Each row has a name. Each piece below is followed by the name of the row it came from, unless a question asks for something else. Each question is about the rows just above it. Places in a row count from 0.

did: [103 -82  -1  65   3]
kotet: [-50  18  -3  69 -51]
gusum: [ 90 -86 -13  29 -41]
rumep: [  2  23   3 -89  82]
Lemu: [  2  23  -8 -89  82]
Where in the named rows is [-13]?  gusum, 2
find: [103 -82  -1  65   3]  did
Which row holds these entries in another order? [-86 -13  29 -41  90]  gusum
key -> tag
[-51] -> z_706
[69] -> z_530
[-89] -> z_857
[65] -> z_737
[18] -> z_23
The tag of kotet, keyed by place 3:  z_530
find: [  2  23   3 -89  82]  rumep
find: [-50  18  -3  69 -51]  kotet

lebi: [ -3   4  45  -2 -13  92  -6  18  63 -60 -54]
zokif: [-19 -47 -13  45  -2  18 -13  92   0  20  -7]
gusum: [-45 -37   9 -68 -25 -23 -12 -67 -53  57  35]
Table of tags by key:
[-19] -> z_201
[-2] -> z_713
[-3] -> z_570
[-18] -> z_855
Join lebi by its entry at place 0:  z_570
The next 3 entries after [ 45  -2 -13  92  -6  18]:  [ 63 -60 -54]
The next 3 entries after [-37   9 -68 -25 -23 -12 -67]:  [-53  57  35]
Give the next 3 entries after [ 45  -2 -13].  [92 -6 18]
The row with [-45 -37   9 -68 -25 -23 -12 -67 -53  57  35] is  gusum
What are the next 3 entries after [  4  45  -2 -13]?  [92 -6 18]

lebi: [ 92 -54  86 -59 -48  36 106]
vipab: [-49  94 -36  99 -19  31 -75]
lud: [13 46 20 48 75 48 -1]
gusum: [-47  76 -37  82  -8  18 -69]
Lemu: [-99   0 -98   3  91 -95 -60]
suvi: [  86   41   93   39 -110  106   72]
did: [100  -9 100 -13 -86  77 101]
zokif: [-99   0 -98   3  91 -82 -96]
Loru: [-35  93 -20  97 -33  44 -59]
The next 3 entries after [-49  94 -36]:  [ 99 -19  31]
tags:
[0] -> z_525
[-54] -> z_436
[46] -> z_13
[76] -> z_49
[-99] -> z_707
Look up the entry of Lemu at place 1 in the table:  z_525
[76] is at row and place  gusum, 1
Which row holds [-49  94 -36  99 -19  31 -75]?  vipab

lebi: [-58 -63  63  25]
vipab: [-57 -69  67  21]
suvi: [-62 -54  66  29]
rumep: [ 59  63 -79 -41]
did: [ -87   -1   14 -101]
zokif: [  7 -58   7  49]
Lemu: [ 45 -30  30 -46]
Loru: [ 58  82 -77 -35]
gusum: [-57 -31  75  22]
kotet: [-30 -46  30  46]
lud: [-70 -20  17 -86]
rata: [-78 -47  59 -82]
Row and place of [-35] in the named rows:  Loru, 3
Which row holds these entries in another order? [ 46  30 -30 -46]  kotet
find: [-78 -47  59 -82]  rata
find: [-30 -46  30  46]  kotet

suvi: [ 21  -1 -27 -21   1  78 -14]
lebi: [  1   9  28  22   0 -72  15]
lud: [-98 -36  37  29   7 -33  18]
gusum: [ 59   3 -33 -24  -3  62 -16]
rata: [ 75  37   5   4  -3 -49   3]
zokif: [-76 -32  24  17  12  38  10]
Give the next 3 entries after [ 1  9 28].  [ 22   0 -72]
Table of tags by key:
[15] -> z_794
[4] -> z_740
[2] -> z_251
[18] -> z_597
[-14] -> z_34
[-16] -> z_137
[3] -> z_70
[10] -> z_189
The tag of rata, keyed by place 6:  z_70
Where in the named rows is [4]?  rata, 3
Put [-16  62  -3 -24 -33   3  59] back in order: which row is it?  gusum
Which row holds these entries in another order? [  4 -49  -3  75   3   5  37]  rata
The next 3 entries after [37 29]:  [  7 -33  18]

did: [ 48  47 -62  92]
vipab: [ 48  11 -83  37]
Lemu: [ 48 -53  84 -84]
Loru: [ 48  -9 -52  85]
rumep: [ 48 -64  46 -25]
rata: [ 48 -26 -42  15]
gusum: [-64  48 -25  45]
kotet: [ 48 -11 -43  69]
tags:
[-52] -> z_906
[-62] -> z_898
[84] -> z_828
[-63] -> z_645
[85] -> z_835
[-42] -> z_254
[-84] -> z_861
[46] -> z_175
[-83] -> z_374
The tag of Lemu, keyed by place 2:  z_828
Put [-25  46 -64  48] back in order: which row is it?  rumep
[-42] is at row and place  rata, 2
Put [-43 -11  48  69] back in order: which row is it?  kotet

